Small tables with named rows and columns. After each table, cells are looked up by row and column.

gotizik:
cols = bis, zod, pimala, las, kofu, busi, nid
mazotaz: [116, 159, 157, 123, 166, 204, 151]
der: [164, 240, 216, 222, 136, 103, 120]
matu: [159, 177, 170, 227, 152, 136, 115]
mul: [151, 185, 95, 36, 165, 95, 199]
sog: [132, 153, 177, 112, 124, 132, 182]
nokupu: [154, 147, 118, 182, 194, 236, 82]
komub: [175, 211, 119, 118, 191, 188, 98]
nas: [188, 150, 157, 155, 124, 135, 110]
lif: [170, 230, 241, 232, 112, 98, 116]
noterif: [152, 124, 152, 158, 144, 184, 123]
sus: [140, 161, 133, 213, 173, 137, 139]
tolo: [201, 220, 183, 115, 124, 141, 94]
tup: [148, 169, 136, 200, 165, 106, 152]

What is the pimala of noterif in gotizik? 152
What is the las of der in gotizik? 222
What is the las of tolo in gotizik? 115
What is the las of matu in gotizik? 227
What is the pimala of sog in gotizik? 177
What is the zod of sus in gotizik? 161
What is the zod of mazotaz in gotizik? 159
What is the zod of mul in gotizik? 185

nirifo:
	tozi	vedapo	tul	lomib	ped	nefov	bune
nuv	-28455	-33538	-16531	-29631	-9995	-28848	-17944
benev	4736	3012	-63035	511	-43575	1961	-48884
sot	6735	5724	-60630	-5156	-23429	5066	-39133
lufi	-27787	-28185	2265	-43371	36899	-24654	12472
vum	-51501	-60540	-2372	-23695	-65984	-54660	-37660
movab	-31075	-35368	-11404	-29337	-13543	-31326	-16669
sapeto	-67139	-67446	58301	-59579	26373	-62695	31867
getino	-23672	-20499	-2829	-24452	-6413	-22015	-4829
keguro	-28723	-31375	-9863	-29299	-7952	-28385	-12568
kotane	248	2567	-49123	5085	-57579	-2005	-45860
nel	7806	5640	-72875	10174	-67443	3570	-63097
sepero	1016	55	-59520	6406	-64819	-2469	-55536
fanane	634	5004	-42552	2082	-45552	-509	-36718
sabono	2367	2339	-56841	2878	-51440	-267	-48277

What is the nefov of lufi in nirifo?
-24654
What is the nefov of sabono in nirifo?
-267
What is the nefov of fanane in nirifo?
-509
What is the tul of getino in nirifo?
-2829
What is the tozi of fanane in nirifo?
634
What is the ped of movab in nirifo?
-13543
What is the vedapo of keguro in nirifo?
-31375
What is the tul of nuv in nirifo?
-16531
What is the ped of lufi in nirifo?
36899
Row with the largest lomib: nel

lolubo.csv
,dore,levugav,vur,sobu,nibip,zusesub,bipon
sanod,743,481,433,205,441,439,814
mepozug,939,731,718,702,710,722,793
vav,685,524,604,837,550,500,607

levugav of sanod = 481
levugav of vav = 524
zusesub of vav = 500
sobu of sanod = 205
dore of vav = 685
nibip of sanod = 441
vur of sanod = 433
sobu of mepozug = 702
vur of mepozug = 718
nibip of vav = 550
levugav of mepozug = 731
sobu of vav = 837
dore of sanod = 743
bipon of mepozug = 793

nav:
        purire  navive  sop  rav  puv  foru  lig  nuda  nitagar
dabuti     222      20  222  226   19   226  224    19       21
kekof       20     223   21   20  224    19   19   226      221
boki        26     224  226   20   19   221  224    27       19
libika     217      19   19  225  225    28   20   213      225
povad      221      19  222  225   20   223  226    21       21
nef        225      20  225  225   20   224  225    19       18
nupuza     223      18  220  226   20   224  223    19       35
sabo        24     225   27   21  224    18   22   223      163
rined       23      58   18  145  224    20   19   225      223

nitagar of rined = 223
nuda of nef = 19
rav of nupuza = 226
navive of kekof = 223
navive of sabo = 225
lig of dabuti = 224
rav of dabuti = 226
nitagar of povad = 21
sop of boki = 226
sop of povad = 222
foru of povad = 223
navive of dabuti = 20
purire of rined = 23
puv of libika = 225
rav of sabo = 21
purire of boki = 26
nuda of sabo = 223
purire of nupuza = 223

dela:
	vun	vuzeg	vop	bele	giboti	vusin	zir	zogod
fugera	243	111	249	185	6	252	249	5
lipu	149	102	142	166	98	156	150	99
lilita	241	7	28	249	247	17	13	218
gak	4	249	1	2	246	4	5	253

vop of fugera: 249
zogod of fugera: 5
vun of lipu: 149
vop of lilita: 28
vusin of lilita: 17
vuzeg of lilita: 7
vuzeg of gak: 249

luk.tsv
	vig	pek	dob	mubonip	kunum	zum
pelate	23	25	227	27	24	225
sena	24	27	226	23	27	228
fikibe	220	25	26	230	226	27
ganit	230	228	31	222	228	25
mok	29	221	231	25	24	227
vav	229	229	26	223	228	23
las	27	22	229	22	28	228
mumuza	228	227	26	227	227	25
ribu	231	227	27	223	226	27
nutela	24	24	226	29	23	233
nifoti	22	27	231	25	25	227

nutela, pek => 24
sena, vig => 24
ribu, vig => 231
las, zum => 228
mumuza, pek => 227
vav, pek => 229
pelate, zum => 225
sena, mubonip => 23
mok, kunum => 24
nifoti, kunum => 25
ribu, kunum => 226
ganit, pek => 228
mok, mubonip => 25
nutela, kunum => 23
sena, zum => 228
vav, vig => 229
fikibe, zum => 27
pelate, pek => 25
las, dob => 229

gilikos:
|  | zon | vep | razeror | gekeb | mesi | tufos | rato | gize | duta | sila |
|---|---|---|---|---|---|---|---|---|---|---|
| negi | -3634 | -695 | -2287 | 376 | 1744 | -2554 | 1808 | 2259 | 2984 | 2022 |
| tavili | -2297 | -2147 | -103 | 5727 | 2621 | -1239 | 1710 | 1993 | 2173 | 4118 |
| meze | -2014 | 1826 | -4212 | 1950 | 6802 | 1492 | 301 | 79 | 1075 | 5351 |
| dinu | -2985 | 2819 | -4608 | 4429 | 2305 | -1581 | 1530 | 1515 | 2946 | -213 |
| balimeg | -3701 | -1645 | -2241 | -3107 | 3947 | -1476 | 1169 | 1683 | 2166 | 5106 |
| puvun | 567 | 4495 | -3302 | 805 | 5166 | 2655 | 889 | -106 | 1119 | 1500 |
| senik | -2182 | 376 | -1500 | 1540 | 1004 | -1842 | 2089 | 2148 | 2907 | 395 |
| vomo | 431 | -1095 | 1052 | 2649 | 4811 | 1980 | 1223 | 781 | 747 | 5612 |
| vofopi | -4674 | -933 | -3317 | 1986 | 2521 | -2894 | 1478 | 2168 | 2999 | 2999 |
| pili | -3238 | 3142 | -5194 | -352 | 2611 | -1559 | 1402 | 1403 | 2959 | -139 |
| fomad | 1702 | 4482 | -1918 | -3219 | 4236 | 2939 | 1265 | 36 | 1123 | 531 |
| digegu | -2033 | 3139 | -4747 | 1486 | 5036 | 629 | 753 | 477 | 1793 | 2478 |
| pagubev | 747 | 1813 | -725 | -949 | 4115 | 2039 | 1343 | 570 | 1165 | 2576 |
| sado | -2994 | 985 | -3941 | 2481 | 5008 | -220 | 793 | 897 | 1871 | 4140 |

What is the mesi of negi in gilikos?
1744
What is the gekeb of pagubev in gilikos?
-949
What is the zon of digegu in gilikos?
-2033
What is the vep of fomad in gilikos?
4482
What is the zon of senik in gilikos?
-2182
What is the rato of fomad in gilikos?
1265
What is the gekeb of puvun in gilikos?
805
What is the sila of balimeg in gilikos?
5106
What is the duta of fomad in gilikos?
1123
What is the rato of vomo in gilikos?
1223
What is the rato of tavili in gilikos?
1710
What is the rato of puvun in gilikos?
889
What is the sila of negi in gilikos?
2022
What is the sila of vomo in gilikos?
5612
What is the vep of pagubev in gilikos?
1813
What is the gize of digegu in gilikos?
477
What is the tufos of sado in gilikos?
-220
What is the gekeb of pili in gilikos?
-352
What is the gize of tavili in gilikos?
1993

